In the rows, zero is written as 128.
Here are made-up elements, facts about them, and rows of numbers that follow some of those facts. Name the element behind each unnamed row.

Some elements and their rows:
[120 130 116 138 122 135 150 150 190 144 140 135 133 137 135 129 104 174
 124 103 125 123 125 132 166 166 141 115 146 139 138]: planon
[127 126 128 128 128 124 125 126 121 130 127 133 128 130 126 134 129 127
 131 135 128 127 124 126 133 123 130 128 129 131 129]: dogrim
[125 122 128 114 135 145 126 128 131 123 121 139 126 131 108 133 131 124
 126 139 125 125 130 129 142 125 131 128 121 129 128]: stiski
[130 142 134 141 118 139 135 132 101 126 142 113 135 140 140 139 116 103
 119 111 128 139 133 119  99 123 119 129 121 120 130]: nunodrum
[128 149 128  71 140 190  70 107  91 139 126 140 128 133  90 138 130 123
 120 112 140 110 120 135 175 110 127 148 137 110 132]: vamol
[125 119 124 130 134 133 112 140 103 124 147 121 130 102 137 103 128 148
 105 160 131 118 138 130 150 125 137 133 115 129 131]: drele
[127 120 126 122 131 122 125 123 122 130 123 138 125 128 121 133 133 134
 133 141 130 124 122 127 140 122 131 128 129 132 128]: grugak
[125 133 135 146 120 151 124 144  46 102 170 105 135 118 147 114 115 129
  92 152 125 132 136 108 129 105 122 120 122 121 136]: flases
[134 130 145 131 145  75 122 109 143 123 107 117 126 105 118  92 144 126
 141 115  94 122 131 118 112 167 150 128 132 138 121]: pepeni
[131  89 119 134 124  77 179 136 149 131 121 139 107 106 141 107 164 140
 130 171 168 135 123 136 111  70 110 125 122 134 109]: ladon
[127 120 125 121 131 121 124 122 121 130 124 139 124 127 120 132 137 133
 135 143 130 124 122 128 142 120 131 129 129 133 128]: fodrus
[125 124 126 116 130 122 142 119 116 122 127 135 124 129 130 135 131 129
 143 145 121 123 121 131 143 133 132 112 129 128 128]: trisko
[127 108 128 117 131 130 127 125 159 116 111 137 119 144 104 135 130 123
 140 146 133 128 124 132 123 137 132 130 113 130 128]: pleflem
[130 121 125 117 128 118 129 122 173 130 111 126 119 136 117 118 130 140
 139 122 136 127 122 136 118 145 132 132 129 127 127]: rubastos
[129 146 133 134 117 140 156 129  91 119 146 109 134 141 153 139 112  95
 125 116 122 140 131 123  99 129 118 113 119 113 127]: sokebel
[143 145 127 136 112 138 140 135 123 123 124 105 140 131 142 120 113 104
 107  98 135 131 139 128  81 128 122 125 130 118 119]: broto
[121 119 131 127 135 118 125 119 143 149 118 149 122 135 127 144 139 137
 154 116 128 140 123 136 116 114 121 129 132 132 120]: mostel
[138  88 114 133 121 101 163 135 132 107  94 146 120 117 124 132 154 117
 128 198 149 128 132 136 106  87 120 116 112 138 111]: stofafel

There are 2 kinds of fact about the elements: φ, τ.
baflar -φ-> fliza; besko -φ-> ragul; bimil -φ-> stedra
bomu -φ-> baflar; breskar -φ-> ploza; bristum -φ-> pepeni
brivanu -φ-> tistu; bruda -φ-> tubrukol; bufum -φ-> vamol
buston -φ-> dramem; dobrak -φ-> stokul; dobu -φ-> grazuklin
dogrim -φ-> voflu; donuk -φ-> flabreden; draflil -φ-> zekil
dragrar -φ-> zabur; dranasa -φ-> planon; drele -φ-> tapluklel
driron -φ-> goskolas; drubek -φ-> ladok; drudu -φ-> vomezuk
drusefur -φ-> feten; drustu -φ-> gaklaplor; feten -φ-> pefler
fiter -φ-> besko; flabreden -φ-> zibretun; fleturok -φ-> greplegur
flikik -φ-> kiga; fliskufen -φ-> troklon; fliza -φ-> pleflem
fodrus -φ-> grugak; fudror -φ-> nonim; fuplo -φ-> buston
gaklaplor -φ-> totrel; galil -φ-> vopur; goskolas -φ-> ladon
grazuklin -φ-> maki; grigredul -φ-> driron; grirodus -φ-> klila
grirol -φ-> skadol; grugak -φ-> skeflal; gruvuklok -φ-> kluplar
gudro -φ-> rebrol; gugraski -φ-> grigredul; kabek -φ-> lobrun
kifludru -φ-> skudril; klila -φ-> fleturok; klugil -φ-> sokebel
kluplar -φ-> viklaskal; klute -φ-> sukol; ladok -φ-> bufum
ladon -φ-> stofafel; likar -φ-> donuk; loman -φ-> nena
lugores -φ-> trisko; maki -φ-> medul; meber -φ-> grirol
meges -φ-> pupan; miklo -φ-> mudek; mostel -φ-> zadreklol
nonim -φ-> stega; papim -φ-> bristum; pase -φ-> pibrol
pefler -φ-> rografu; pepeni -φ-> drusefur; pibrol -φ-> fiter
pitras -φ-> gruvuklok; planon -φ-> meber; plaplol -φ-> drubek
pleflem -φ-> brivanu; ploza -φ-> dranasa; puren -φ-> drudu
puzam -φ-> galil; ragul -φ-> raplem; rebrol -φ-> papim
rografu -φ-> dobu; rubastos -φ-> draflil; siplok -φ-> klugil
skadol -φ-> dobrak; skeflal -φ-> gripla; skekelur -φ-> stavol
skubre -φ-> fodrus; sobuten -φ-> skubre; stavol -φ-> bimil
stedra -φ-> loman; stega -φ-> kifludru; stiski -φ-> plaplol
stofafel -φ-> meges; stokul -φ-> skekelur; stostu -φ-> puzim
sukol -φ-> rubastos; tigu -φ-> likar; totrel -φ-> stostu
trisko -φ-> zudum; trofluk -φ-> bruda; troklon -φ-> flikik
trovuk -φ-> bomu; tubrukol -φ-> pase; vamol -φ-> grirodus
vidi -φ-> tigu; viklaskal -φ-> breskar; vopur -φ-> fuplo
zabur -φ-> siplok; zadreklol -φ-> gugraski; zudum -φ-> zisteklil
baflar -τ-> dragrar; bipu -τ-> trovuk; bomu -τ-> mudek
bristum -τ-> tolu; brivanu -τ-> grustim; broto -τ-> ladok
dobu -τ-> brivanu; draflatro -τ-> stedra; draflil -τ-> puzim
dramem -τ-> stostu; dranasa -τ-> zadreklol; drele -τ-> skubre
drustu -τ-> liflibre; febus -τ-> bipu; fliskufen -τ-> nonim
fliza -τ-> dobrak; greplegur -τ-> dobu; grolek -τ-> migre
gruvuklok -τ-> fliza; kabek -τ-> draflil; kluplar -τ-> baflar
ladok -τ-> drele; liflibre -τ-> tistu; maki -τ-> greplegur
meber -τ-> grolek; mostel -τ-> fudror; mudek -τ-> pibrol
papim -τ-> drustu; pase -τ-> meber; puren -τ-> broto
puzim -τ-> driron; ragul -τ-> zabur; raplem -τ-> klila
skadol -τ-> grirodus; skubre -τ-> raplem; skudril -τ-> flases
stavol -τ-> puren; stedra -τ-> skudril; stostu -τ-> stofafel
tistu -τ-> pase; tolu -τ-> draflatro; troklon -τ-> rubastos
viklaskal -τ-> pleflem; vopur -τ-> gruvuklok; zabur -τ-> fleturok
zadreklol -τ-> papim; zudum -τ-> lobrun

Name these rows:
No name comes twice in this set of rows, the named rows included.
[118 137 120 150 129 134 175 169 160 118 181 125 127 107 133 111 115 176
  82 129 119 108 121 110 249 145 128 108 168 142 153] -> meber
[132 154 124  69 140 168 107 118 101 163 141 130 132 107 104 111 132 123
  97  97 155 101 128 139 182 107 139 149 129 111 129] -> ladok
[124 115 126 123 135 143 120 136  68  94 149 131 119 100 119 108 147 150
 103 193 127 116 123 113 198  88 121 123 141 130 137] -> pase
[120 114 125 119 133 136 134 130  63 100 153 128 123 105 134 109 133 156
 116 192 120 117 124 120 177 114 135 104 129 128 133] -> skubre
[129 148 128 100 147 186  91 134  89  96 153 121 121  93 101 108 143 137
  86 155 119 102 129 123 246 106 113 143 156 117 146] -> klila
[139 135 123 107 124 149  72 116  95 129 117 134 136 130 111 145 126 118
 120 130 138 109 124 134 137 124 132 141 138 125 126] -> fleturok
[128 100 120 121 122 100 156 118 139 113 112 136 112 138 133 134 142 121
 158 174 142 134 115 137 114 118 123 116 116 126 122] -> zadreklol
[123 124 115 127 131 133 156 144 130 136 132 140 138 119 126 132 126 130
 115 151 127 117 135 130 162 137 147 122 109 139 136] -> stedra
[127 134 127  99 135 154 100 117 108 134 125 138 126 130 107 136 131 128
 129 126 134 119 122 131 157 119 130 137 133 123 131] -> plaplol

Now the same elements, written a new way:
Some elements and their rows:
[123 129 119 168 126 128 116 161 121 122 122 194 137 125 126 127 131 160
 126 129 154 102 108 117 109 119 180 127 120 121 118 121 126 115 121 112
 133 172 125]: baflar
[116 125 120 120 126 118 119 119 120 122 117 114 125 124 125 125 137 120
 122 123 140 113 108 117 133 118 108 119 132 133 117 120 124 115 120 123
 126 117 170]: stofafel
[148 127 129 118 126 123 116 123 124 121 137 116 108 127 133 110 122 125
 121 121 139 144 154 124 141 121 112 121 120 123 118 134 132 155 120 128
 120 116 124]: nunodrum
[142 128 135 116 126 116 124 122 131 122 154 114 107 124 145 112 122 125
 126 123 154 129 160 121 147 120 117 124 120 124 120 125 140 153 120 125
 120 121 122]: zibretun
[123 126 119 128 126 115 117 130 123 131 122 125 142 125 125 128 127 129
 126 122 119 113 109 117 118 128 131 119 125 126 118 124 123 117 123 126
 127 127 125]: puren
[145 127 128 118 126 123 115 119 141 121 140 115 108 126 134 108 123 124
 122 122 139 160 155 124 142 120 121 121 120 123 117 136 137 159 119 127
 121 121 125]: nena
[131 127 121 135 126 113 115 142 125 139 125 127 155 130 124 126 130 131
 134 123 122 113 108 116 116 138 141 119 122 129 116 125 123 119 122 126
 128 127 129]: zudum
[116 126 119 121 126 117 118 119 118 122 118 113 123 124 124 122 146 120
 123 125 144 116 108 117 138 119 109 119 128 134 118 119 124 116 120 121
 129 115 189]: ladon
[115 126 119 139 128 114 142 123 126 122 129 116 144 126 124 132 124 125
 129 122 124 104 115 120 124 124 132 125 126 125 130 118 123 115 120 118
 127 136 121]: vidi
[122 126 123 134 127 130 121 121 123 128 118 136 114 124 124 137 121 131
 121 127 115 117 109 129 119 133 131 118 128 145 118 118 123 116 120 128
 147 118 123]: sobuten
[115 126 121 120 127 131 132 120 121 122 121 120 117 124 124 134 121 126
 121 125 118 114 116 119 122 119 113 127 134 125 128 118 123 115 123 121
 124 128 121]: drustu
[124 126 121 118 129 114 161 119 119 122 117 145 111 126 127 220 123 131
 128 123 116 110 152 116 110 121 141 121 143 120 136 167 126 116 134 112
 121 110 122]: ladok
[117 137 197 135 130 126 177 120 153 123 117 121 107 124 128 145 121 122
 126 125 114 151 143 143 132 120 105 196 151 133 199 118 128 115 172 112
 121 179 123]: pase
[159 127 120 117 127 116 115 129 128 122 145 115 107 137 135 110 121 129
 124 124 147 140 140 118 138 120 116 118 121 126 116 140 131 165 120 133
 120 116 127]: mudek
[148 126 126 117 126 122 116 122 127 121 142 115 108 129 133 111 122 127
 121 122 143 140 150 118 141 121 110 120 120 125 117 135 130 156 120 130
 120 117 124]: broto
[120 126 119 120 125 117 127 123 115 124 118 132 125 124 125 144 126 126
 122 122 114 117 117 121 117 120 129 119 127 122 123 126 123 115 124 117
 124 121 122]: stiski
[116 128 119 118 130 158 153 135 115 122 119 114 141 128 126 105 121 123
 123 146 115  98 158 116 114 126 137 121 135 120 157 119 124 125 191 231
 149 142 144]: grazuklin
[114 125 123 141 128 114 115 120 210 168 131 114 130 124 124 105 121 121
 177 122 114 186 111 116 121 198 188 120 128 120 120 150 125 130 121 118
 123 148 131]: stavol

Rows to name:
No name comes twice in this set of rows, the named rows included.
[156 127 143 117 126 133 116 121 127 121 132 120 110 128 144 114 122 130
 121 122 133 145 139 131 142 119 116 119 120 141 117 127 134 159 119 134
 124 112 124] -> gripla
[129 129 119 165 126 115 115 165 123 128 123 176 154 127 124 126 135 151
 134 122 144 102 109 117 108 120 176 119 120 119 118 124 125 116 121 114
 134 158 129] -> bomu
[114 128 130 117 127 146 144 119 119 121 120 119 108 126 124 132 121 125
 122 132 116 117 127 122 127 120 107 136 136 123 138 119 122 115 123 120
 121 127 121] -> drele
[113 129 121 118 128 164 163 120 123 133 130 114 107 127 125 111 124 121
 155 140 115 136 110 121 158 148 105 173 121 120 121 161 123 131 123 116
 122 110 121] -> dobrak
[114 126 118 124 128 120 116 120 173 129 121 118 118 125 125 112 121 122
 125 125 116 164 112 122 119 134 163 122 140 122 117 124 124 117 120 118
 121 149 124] -> loman

Now the same elements, written a new way:
Some elements and their rows:
[127 141 129 118 126 129 137 131 128 127 131 123 117 130 124 133 130 130
 136 127 134 130 118 113 130 119 124 133]: drudu
[131  88 131 130 126 136 145 131 133 128 125 125 119 128 118 127 125 120
 159 110 124 122 115 129 124 137 120 133]: fodrus
[137 124 141 183 113  92  61 117 121 102 124 135 145 126 114 127 136 142
  83  83  93 158 152 198  98 115 161  77]: raplem
[129  88 128 133 127 133 143 128 134 126 126 125 123 129 121 126 125 125
 153 110 120 121 116 129 127 135 123 130]: miklo
[123  88 139 114 116 138 169 132 132 126 135 117 115 129 113 120 136 120
 158 111 135 132 123 167 115 151 120 134]: bruda
[122 158 132 105 125 129 126 133 123 130 127 121 117 128 124 134 129 133
 136 134 135 137 109 111 126 125 129 132]: gaklaplor
[145  61 147 131 108 125 124 127 143 103 133 144 133 127 134 128 129 118
 172 123 132 142 100 120 168 134 104  96]: breskar
[120 137 111 112 151 123 158 125 134 140 137 143 143 127 145 113 137 138
  84 159 124 109 152 134 159 144 131 123]: febus
[105 126 133 115 132 121  90 116 126 136 135 115 109 120 144 134 103 119
 144 126 117 129 149 125 133 124 131 161]: dobu
[120 159 129 111 129 136 134 138 127 146 133 123 123 124 141 133 126 126
 131 154 148 127 127 124 125 138 128 142]: pleflem
[117 118 118 107 154 111 129 126 130 129 129 147 152 123 138 113 137 129
  84 144 125 120 150 140 143 149 146 122]: tolu
[132  88 132 132 127 136 145 131 133 128 127 124 119 129 118 126 124 123
 158 111 123 123 113 129 122 136 120 131]: fuplo
[154  62 153 244  98  83   5 111 121  85 105 136 151 125  98 131 122 132
 105  30  57 168 146 221  71 108 174  53]: migre
[129  79 118 131 144 113 140 119 134 118 122 141 143 129 113 109 133 135
 103 110  89 117 132 154 148 143 137 103]: voflu
[ 98 133 124  90 143 131 124 119 130 148 141 117 109 120 151 128 106 120
 143 151 129 114 149 112 151 135 122 173]: bristum
[128 133 120 136 139 112 122 123 130 129 131 140 143 126 136 118 136 140
  84 135 114 125 151 152 138 131 142 108]: broto
[118 133 131 134 106 166 161 124 119 121 109 114 121 141 144 145 137 128
 130 128 136 113 120  92 111 127 146 147]: bimil
[125  58 134 144 105 180 172 125 136 124 114 131 138 136 176 134 132 113
 150 154 144  98 125  98 147 162 127 136]: skadol

Name these rows:
No name comes twice in this set of rows, the named rows included.
[117 165 130  94 120 140 183 133 127 147 147 119 120 129 141 121 145 124
 127 169 177 127 150 144 126 140 114 152] -> ragul
[106 156 151  92 101 136 161 138 122 136 149 109 114 124 125 123 148 125
 132 145 169 160 146 202  97 166 130 135] -> pibrol
[112 139 122 125 106 189 176 128 120 136 110 117 130 136 169 143 128 126
 121 169 147 100 131  88 120 158 135 162] -> stavol
[130 111 143 131  95 152 139 122 127 101 117 131 130 138 153 142 140 127
 141 137 143 130 108  89 148 124 130 116] -> grirol
[146 128 145 213 100  88   9 114 112  90 112 134 151 124 104 136 122 145
  85  64  72 176 143 199  82 109 166  65] -> grolek
[122 128 145 160  82 162 109 122 116 112 103 121 136 137 165 153 135 123
 126 138 134 130 123 107 111 136 155 125] -> dobrak
[116 144 123 118 131 140 144 123 131 157 138 118 112 127 147 128 120 124
 139 162 122 108 141 125 152 128 115 148] -> maki

Now the same elements, written a new way:
Known rows:
[ 79 108 115 114 111 113  79 117  63 111 147 116 181 168 138 132 141 145
 111 105  90 129  96 161 157 119]: febus
[106 112 144 145 151 105  61  74  75 128 199 115 154 118 158 115 124 162
 152 117 113 114  96 130 169 142]: zabur
[156 131 148 170 135 136  61  96  92 114 207  71 134 121 175  99 142 113
 130 102 135 110 102 111 165 145]: raplem
[100 116 131 137 117 124  71 108  76 114 158 112 174 147 144 126 143 144
 119 104  98 119  94 139 162 130]: broto
[131 153 170 133 142 153  38  98 108  45 101 110 146 129 129 113 139 162
 139 105  99  84 103 118 167 142]: drele
[109 119 136 146 118 128  67 104  83 115 164 112 172 140 147 123 143 144
 121 103 100 115  94 130 164 134]: draflatro
[ 87 117 104 111 122 106  76 120  51 100 146  82 153 180 161 134 141 126
 117 108 107 145 103 174 144 109]: ragul
[112 120 136 162 131 128  76 114 111 122 173 132 169 138 137 131 137 144
 118 106  95 103  84 110 166 134]: grirol
[170 143 170 198 113 168  67  74  98 124 202 111 172 101 158 107 144 118
 133 107 104  97  94  82 182 161]: fleturok
[131 137 142 164 122 145  89  92  83 115 170 119 185 141 151 129 139 126
 113 122  84 115  94 113 169 141]: drubek
[156 139 167 193 127 150  51  84 113 123 191 104 160  95 157 109 147 139
 136 101 115  95  91  83 175 156]: flases
[155 148 170 207 123 155  43 105  95 115 182 112 169  83 165 126 147 138
 150 111  93 105  71  72 179 152]: fudror
[115 146 132 157 134 153  95 114 110 119 131  98 168 120 165 105 123 125
  98 105  84 101  81 124 174 114]: likar
[118 127 139 157 137 128  77 104  96 116 170 112 173 135 149 124 140 144
 111 113  99 110  92 115 164 139]: bemi
[127 151 143 173 123 146  79  89  84 112 145 119 186 137 152 145 145 134
 123 125  77 120  90 107 165 137]: stiski
[118 128 147 154 136 132  68  98 102 127 154  97 202 140 140 128 162 161
  88 111 119 117 106 112 151 152]: galil
[116  94 158 133 132 119  63  99 106  98 190 118 153 160 133 110 124 146
 125 117 107 101  97 113 167 155]: zekil
[118 127 138 157 136 128  77 105  96 115 169 111 173 135 149 125 140 143
 112 113  98 110  92 116 164 139]: trupum

Rows to name:
No name comes twice in this set of rows, the named rows included.
[110 146 149 177 122 139  73 102 110 139 125 111 180 141 144 142 147 152
 117 115  94 127  87 110 162 135] -> gudro
[111 161 133 166 134 155  87 111 111 117 108  99 168 116 166 123 129 134
 108 108  76 107  77 118 170 108] -> vidi
[ 84  91 122 103 110 116  79 114  67 124 157 103 209 177 128 116 156 154
  79  99 120 129 115 166 147 139] -> dramem
[106 138 138 173 132 130  64 109 112 119 142 131 168 133 139 154 145 154
 130 110  85 111  79 103 160 126] -> pitras
[125 129 141 156 104 146  79  91  70 116 167 119 183 142 148 125 143 125
 123 112  88 118  96 126 169 139] -> ladok
[141 142 171 192 161 124  39  56 101 133 200 108 143  78 169 119 134 168
 172 117 118 103  90  86 174 154] -> dragrar
[121 156 130 165 148 123  62 104  86 103 138  76 144 143 173 150 148 135
 130 122 103 134  94 120 148 121] -> trofluk
[114 132 148 170 121 138  81 105 109 141 148 111 181 144 142 126 141 143
 109 113 100 122  92 115 166 140] -> rebrol
[150 120 188 177 127 145  29  75 124 105 189 112 139 114 143 112 139 152
 159 107 115  91  90  75 174 167] -> rubastos
[148 135 161 185 125 146  53  88 107 123 187 105 162 103 155 111 147 140
 133 102 113  98  91  92 173 152] -> grolek

